Below are the code and all the weights of a small trained network. Each question names an input and a target symbol and asks about switching units off, where a switched-off unit gives its printed mean instead of its output.

import numpy as np


def w(rows, s, z=0):
    codes = np.array(rows[::2]) - 128.0
    scale = np.full(codes.shape[1], s)
    scale[-1] = z or s
    return codes * scale


def norm(h):
    return h / np.sqrt((h * h).mean(-1, keepdims=True) + 1e-5)


def softmax(a):
    e = np.exp(a - a.max(-1, keepdims=True))
    return e / e.sum(-1, keepdims=True)


def log_softmax(a):
    a = a - a.max(-1, keepdims=True)
    return a - np.log(np.exp(a).sum(-1, keepdims=True))


def net(x, mask):
    ids = ['αβεηπστφ'.index(c) for c in x.split()]
    T = len(ids)
    res = E[ids] + P[:T]
    u = 0
    for l in range(2):
        r = norm(res)
        for j in range(3):
            rows = slice(3 * j, 3 * j + 3)
            q, k, v = (r @ M[l][rows].T for M in (Q, K, V))
            z = softmax(np.where(np.tri(T) > 0, q @ k.T / 3**0.5, -1e9)) @ v
            o = O[l][rows]
            res = res + np.where(mask[u + j], z, o[:, -1]) @ o[:, :-1]
        u += 3
    return log_softmax(norm(res)[-1] @ U[:, :-1].T + U[:, -1])


Q, K, V, O = {}, {}, {}, {}
E = w([
[77,132,147,166,183,122,80,96],'α',
[88,98,114,168,190,128,62,73],'β',
[123,134,132,2,177,95,108,73],'ε',
[65,206,200,210,121,155,110,176],'η',
[117,112,93,253,133,63,84,167],'π',
[50,49,111,75,46,85,76,34],'σ',
[97,123,37,185,164,161,221,80],'τ',
[217,189,71,121,135,220,56,28],'φ',
],0.0061)
P = w([
[190,88,172,131,103,144,187,168],'0',
[81,89,140,117,204,120,87,154],'1',
[137,103,158,180,134,33,153,24],'2',
[86,95,101,70,160,177,110,203],'3',
[143,136,126,166,115,25,152,35],'4',
[62,133,88,90,160,157,104,184],'5',
[131,169,104,181,85,57,159,57],'6',
[34,171,67,94,149,145,93,179],'7',
[101,218,90,161,61,46,163,56],'8',
[2,214,37,73,149,149,69,175],'9',
[99,144,127,154,88,42,172,29],'10',
],0.0063)
Q[0] = w([
[200,41,102,119,37,176,218,154],'L0H0',
[118,117,116,74,177,224,79,174],'L0H0',
[45,110,79,121,157,174,77,234],'L0H0',
[197,158,133,160,97,110,239,28],'L0H1',
[127,75,159,147,47,78,192,56],'L0H1',
[249,125,211,125,72,97,184,118],'L0H1',
[134,116,108,158,100,82,149,43],'L0H2',
[166,107,157,137,74,87,191,101],'L0H2',
[179,169,175,146,83,102,132,100],'L0H2',
],0.011)
K[0] = w([
[137,113,200,154,210,134,105,63],'L0H0',
[73,242,70,133,140,68,60,137],'L0H0',
[103,203,9,114,70,101,108,76],'L0H0',
[242,46,255,129,139,129,121,198],'L0H1',
[212,76,206,153,190,175,197,138],'L0H1',
[127,26,230,137,214,70,135,155],'L0H1',
[216,12,152,159,165,162,137,131],'L0H2',
[141,11,170,121,136,133,126,127],'L0H2',
[142,39,188,136,78,135,112,99],'L0H2',
],0.0091)
V[0] = w([
[154,127,157,117,154,167,96,62],'L0H0',
[170,96,68,114,134,143,111,94],'L0H0',
[76,144,155,117,136,208,164,74],'L0H0',
[187,182,136,173,193,142,130,154],'L0H1',
[136,157,127,126,83,204,170,129],'L0H1',
[157,146,184,97,83,123,8,132],'L0H1',
[153,187,114,150,193,137,149,165],'L0H2',
[187,165,125,136,196,125,178,141],'L0H2',
[90,131,55,124,140,117,102,123],'L0H2',
],0.011)
O[0] = w([
[168,136,139,181,108,42,90,79,144],'L0H0',
[151,123,88,110,185,50,82,184,132],'L0H0',
[112,122,180,168,148,141,67,74,144],'L0H0',
[255,164,139,97,171,104,181,133,160],'L0H1',
[182,81,132,112,137,118,51,155,86],'L0H1',
[148,115,5,187,28,107,139,174,2],'L0H1',
[98,203,125,161,71,100,49,158,158],'L0H2',
[84,159,166,104,49,106,83,199,147],'L0H2',
[127,113,104,137,182,154,73,125,128],'L0H2',
],0.0078,0.0048)
Q[1] = w([
[35,112,71,114,204,234,1,208],'L1H0',
[63,36,75,103,21,176,102,201],'L1H0',
[196,75,116,134,135,33,57,115],'L1H0',
[147,140,149,175,77,123,81,123],'L1H1',
[135,88,127,131,67,19,97,136],'L1H1',
[67,171,168,70,225,176,95,78],'L1H1',
[73,98,158,111,101,166,248,104],'L1H2',
[210,163,163,138,78,30,188,55],'L1H2',
[131,126,37,77,178,112,74,188],'L1H2',
],0.0084)
K[1] = w([
[87,200,1,102,209,177,47,20],'L1H0',
[29,70,5,102,44,139,121,85],'L1H0',
[204,71,138,86,115,44,2,136],'L1H0',
[176,123,178,200,108,107,91,110],'L1H1',
[169,8,173,137,150,98,179,118],'L1H1',
[94,184,86,22,136,184,49,20],'L1H1',
[29,63,133,142,163,97,158,199],'L1H2',
[211,97,214,166,44,118,182,215],'L1H2',
[141,220,27,125,130,184,85,87],'L1H2',
],0.0082)
V[1] = w([
[88,186,182,84,138,144,165,188],'L1H0',
[195,105,147,129,164,90,145,198],'L1H0',
[153,22,252,133,1,123,63,199],'L1H0',
[25,176,88,171,218,169,126,97],'L1H1',
[94,126,115,60,68,68,195,113],'L1H1',
[155,110,73,104,171,77,147,145],'L1H1',
[191,235,102,137,58,220,90,61],'L1H2',
[146,150,77,156,78,140,149,164],'L1H2',
[5,125,199,207,147,124,195,226],'L1H2',
],0.0061)
O[1] = w([
[141,148,159,109,100,199,156,181,215],'L1H0',
[127,48,66,88,190,161,140,209,118],'L1H0',
[81,83,121,156,118,204,42,133,86],'L1H0',
[224,63,144,132,89,158,143,197,254],'L1H1',
[149,234,93,172,145,132,102,181,155],'L1H1',
[69,170,81,94,188,244,128,205,83],'L1H1',
[254,29,143,176,77,109,121,181,97],'L1H2',
[144,115,73,121,90,153,103,145,49],'L1H2',
[37,135,128,102,133,243,150,202,227],'L1H2',
],0.0062,0.0027)
U = w([
[144,207,223,207,14,122,159,85,100],'α',
[93,244,143,139,198,26,198,74,1],'β',
[3,151,80,197,105,189,49,122,123],'ε',
[197,21,168,224,86,253,102,151,143],'η',
[157,165,91,99,117,184,190,234,190],'π',
[128,30,115,197,170,151,220,45,100],'σ',
[112,114,250,94,202,191,56,136,143],'τ',
[207,87,95,142,119,65,42,189,206],'φ',
],0.0058,0.0049)

Each question gives the input, a string of symbols that net reads in full, and the target symbol t.
The units are the heads (3 rows each of Q, K, V and O). Each row of codes is followed by its name. A weight is (code - 128) times the scale printed after its matrix; where a second scale follows, it is the last column's (O and U).
mask holds one flag per head, layer by layer. A switched-off head (its flag False) gives its mean, the last column of its rows in O, instead of its output. The means were averaged over made-up inputs and are rounded, as every weight is.
A unit's drop is (log p(t) with every unit on - log p(t) with that unit switched off) / (log p(t) with every unit on - log p(t) with every unit switched off).
The circuit of an input: a set's keep is (log p(t) with only the set's units on - log p(t) with every unit switched off) / (log p(t) with every unit on - log p(t) with every unit switched off). Starting from all 6 units, units are removed one at a time, each time the one whose removal leaves the highest keep (on an exact tie, the one counted first), for as long as the keep stays at least 0.8.
units of the circuit, in order: the units of the circuit, biggest drop first
most important unit: the unit with the biggest drop
which heads matter: for each layer, one digit per head in row order, 1 if its drop is at least 0.15 and else 0, layers parted by /
drop of u: that unit's drop, to one decimal
input π α α η τ β σ π ε σ σ, target π: most important unit	L0H0
input ε π α β φ τ η α π, target ε: which heads matter	011 / 100
input π π τ η ε α, target α: units of the circuit, in order	[L1H0, L0H1]
input α β α β τ τ α α β β α, target α: units of the circuit, in order	[L0H2, L0H0]
input τ α α π α ε π β α π σ, target τ: which heads matter	010 / 000
input α α α α α π π α β β, target σ: units of the circuit, in order	[L0H2, L1H1, L1H0, L0H1]
input π α π π ε τ π, target π: which heads matter	100 / 000
input η α β τ β π α α β, target η: units of the circuit, in order	[L0H0, L0H1, L1H0]
input α σ π, target α: which heads matter	111 / 010
input α φ τ β σ ε φ π α ε, target π: which heads matter	110 / 110
input α τ π τ τ π ε β, target π: units of the circuit, in order	[L0H0, L1H1]
input σ ε β α, target β: which heads matter	111 / 101
input β τ τ φ, target φ: which heads matter	000 / 000
input α τ π ε α α β η, target α: which heads matter	110 / 110
input π η α σ π π π, target π: most important unit	L0H0
input φ τ α π σ π σ π η φ η, target φ: which heads matter	010 / 000
input σ α π σ π ε, target ε: which heads matter	010 / 000
input α α β α π σ ε π ε φ β, target α: which heads matter	111 / 000
input π α β η τ σ φ π α, target π: which heads matter	000 / 000
input φ π φ σ π ε π ε α, target φ: units of the circuit, in order	[L0H1]
input η α φ σ, target φ: drop of L1H1	0.0
input η α σ α π τ τ α α α β, target η: drop of L0H1	0.2
input ε η ε π τ β τ α π η τ, target ε: drop of L0H1	0.4
